Below is a small trained network, with its code and all its weights. Each question gives an input and a class and asks what happens when units are switched off, that is, made to give their printed mean instead of their output.

import numpy as np


def w(rows, s, z=0):
    codes = np.array(rows[::2]) - 128.0
    scale = np.full(codes.shape[1], s)
    scale[-1] = z or s
    return codes * scale


def norm(h):
    return h / np.sqrt((h * h).mean(-1, keepdims=True) + 1e-5)


def f(y):
    return y / 2 * (1 + np.tanh(0.7978845608 * (y + 0.044715 * y**3)))


def log_softmax(a):
    a = a - a.max(-1, keepdims=True)
    return a - np.log(np.exp(a).sum(-1, keepdims=True))


def net(x, mask):
    res = np.array(x, float).reshape(1, 4) / 4 @ E
    u = 0
    for l in range(4):
        y = f(norm(res) @ A[l][:, :-1].T + A[l][:, -1])
        res = res + np.where(mask[u : u + 5], y, B[l][:, -1]) @ B[l][:, :-1]
        u += 5
    return log_softmax(norm(res)[-1] @ U[:, :-1].T + U[:, -1])


A, B = {}, {}
E = w([
[250,34,155,170,104,84],'x0',
[160,186,59,159,98,113],'x1',
[138,176,58,131,122,159],'x2',
[127,102,179,27,241,129],'x3',
],0.0014)
A[0] = w([
[132,218,79,250,56,143,93],'0.n1',
[124,46,222,9,238,159,112],'0.n2',
[48,158,134,82,142,135,4],'0.n3',
[128,176,94,242,14,148,117],'0.n4',
[126,128,164,42,233,162,24],'0.n5',
],0.0021,0.0011)
B[0] = w([
[97,151,84,134,97,4,170],'0.n1',
[137,191,136,161,31,26,250],'0.n2',
[142,146,128,33,127,184,119],'0.n3',
[115,99,99,76,115,32,179],'0.n4',
[128,194,133,99,59,78,160],'0.n5',
],0.0019,0.0016)
A[1] = w([
[126,134,128,136,134,134,142],'1.n1',
[133,113,217,33,252,128,21],'1.n2',
[192,14,161,142,151,65,5],'1.n3',
[126,64,209,26,254,186,2],'1.n4',
[51,225,136,121,125,249,63],'1.n5',
],0.0022,0.00097)
B[1] = w([
[128,117,118,127,154,117,135],'1.n1',
[88,197,127,116,7,22,253],'1.n2',
[21,109,154,166,169,218,211],'1.n3',
[87,193,69,142,78,33,188],'1.n4',
[172,37,98,63,123,174,215],'1.n5',
],0.0017,0.00045)
A[2] = w([
[134,59,196,179,117,139,6],'2.n1',
[102,234,72,102,158,170,78],'2.n2',
[110,156,105,150,103,76,133],'2.n3',
[182,106,79,168,100,186,121],'2.n4',
[44,170,117,91,150,252,61],'2.n5',
],0.0043,0.0012)
B[2] = w([
[237,2,189,181,115,102,173],'2.n1',
[163,30,163,158,98,97,252],'2.n2',
[66,96,85,111,71,115,201],'2.n3',
[94,203,145,84,183,128,148],'2.n4',
[239,39,67,49,145,213,229],'2.n5',
],0.003,0.0014)
A[3] = w([
[214,192,54,175,141,103,221],'3.n1',
[46,142,110,111,168,110,127],'3.n2',
[73,84,213,106,187,151,253],'3.n3',
[187,202,77,123,254,129,175],'3.n4',
[40,193,225,39,124,95,38],'3.n5',
],0.003,0.00079)
B[3] = w([
[12,183,163,94,158,195,255],'3.n1',
[185,163,116,214,73,129,122],'3.n2',
[201,173,44,175,126,129,233],'3.n3',
[96,158,213,187,155,214,125],'3.n4',
[224,254,141,34,166,49,245],'3.n5',
],0.0025,0.00061)
U = w([
[130,141,137,139,155,150,4],'0',
[92,228,186,187,242,239,127],'1',
[10,168,25,204,33,92,150],'2',
[228,1,225,232,135,79,150],'3',
[177,242,190,25,136,30,148],'4',
[167,30,49,27,126,246,152],'5',
[112,139,140,132,139,129,51],'6',
],0.009,0.012)

Each question gives the input, the list of numbers given to net, and the class t.
The units are the neurons (one row each of A and B). Each row of codes is followed by its name. A weight is (code - 128) times the scale printed after its matrix; where a second scale follows, it is the last column's (A, B and U).
mask holds one flag per neuron, layer by layer. A switched-off neuron (its flag False) gives its mean, the last column of its row in B, instead of its output. The means were averaged over made-up inputs and are rounded, as every weight is.
A unit's drop is (log p(t) with every unit on - log p(t) with that unit switched off) / (log p(t) with every unit on - log p(t) with every unit switched off).
The circuit of an input: a set's keep is (log p(t) with only the set's units on - log p(t) with every unit switched off) / (log p(t) with every unit on - log p(t) with every unit switched off). Starting from the 12 units with the biggest drops (on a tie, the unit counted first), units are removed one at a time, each time the one whose removal leaves the highest keep (on an exact tie, the one counted first), for as long as the keep stays at least 0.8.
circuit, biggest first: the units of the circuit, biggest drop first
top k neurons: the k neurons with the biggest drops, biggest first
k most important neurons of layer l: the k neurons of layer l with the biggest drops, biggest first
drop of u: that unit's drop, to one decimal
input [0,5,6,3], class 1: circuit, biggest first : 3.n4, 3.n1
input [-8,-4,-2,2], class 5: circuit, biggest first : 2.n5
input [-7,-1,5,-6], class 5: circuit, biggest first : 2.n5, 0.n2
input [8,-1,5,-8], class 2: top 4 neurons : 2.n2, 3.n1, 2.n4, 2.n5
input [5,2,0,-5], class 2: circuit, biggest first : 2.n2, 3.n1
input [6,1,5,8], class 4: top 2 neurons : 1.n2, 2.n5
input [5,-8,2,6], class 4: circuit, biggest first : 1.n2, 2.n2, 2.n5
input [6,6,6,-1], class 1: 2 most important neurons of layer 0 : 0.n2, 0.n5
input [0,4,0,2], class 1: 2 most important neurons of layer 1 : 1.n4, 1.n3
input [5,0,1,-8], class 2: 2 most important neurons of layer 2 : 2.n2, 2.n4
input [1,5,7,2], class 1: top 3 neurons : 0.n2, 3.n4, 1.n2
input [5,-7,8,-8], class 2: top 4 neurons : 2.n2, 2.n4, 2.n5, 0.n1
input [-8,-2,3,8], class 5: 2 most important neurons of layer 2 : 2.n5, 2.n2
input [-7,4,-2,5], class 5: circuit, biggest first : 2.n5
input [-8,2,-6,-4], class 5: top 2 neurons : 2.n5, 0.n2
input [5,4,1,5], class 1: top 2 neurons : 2.n2, 3.n1
input [6,-6,8,6], class 4: drop of 3.n4 : 0.0
input [-8,0,-3,-1], class 5: drop of 2.n5 : 0.1
input [-8,4,0,0], class 5: drop of 2.n5 : 0.1
input [3,2,6,5], class 1: top neuron : 3.n4
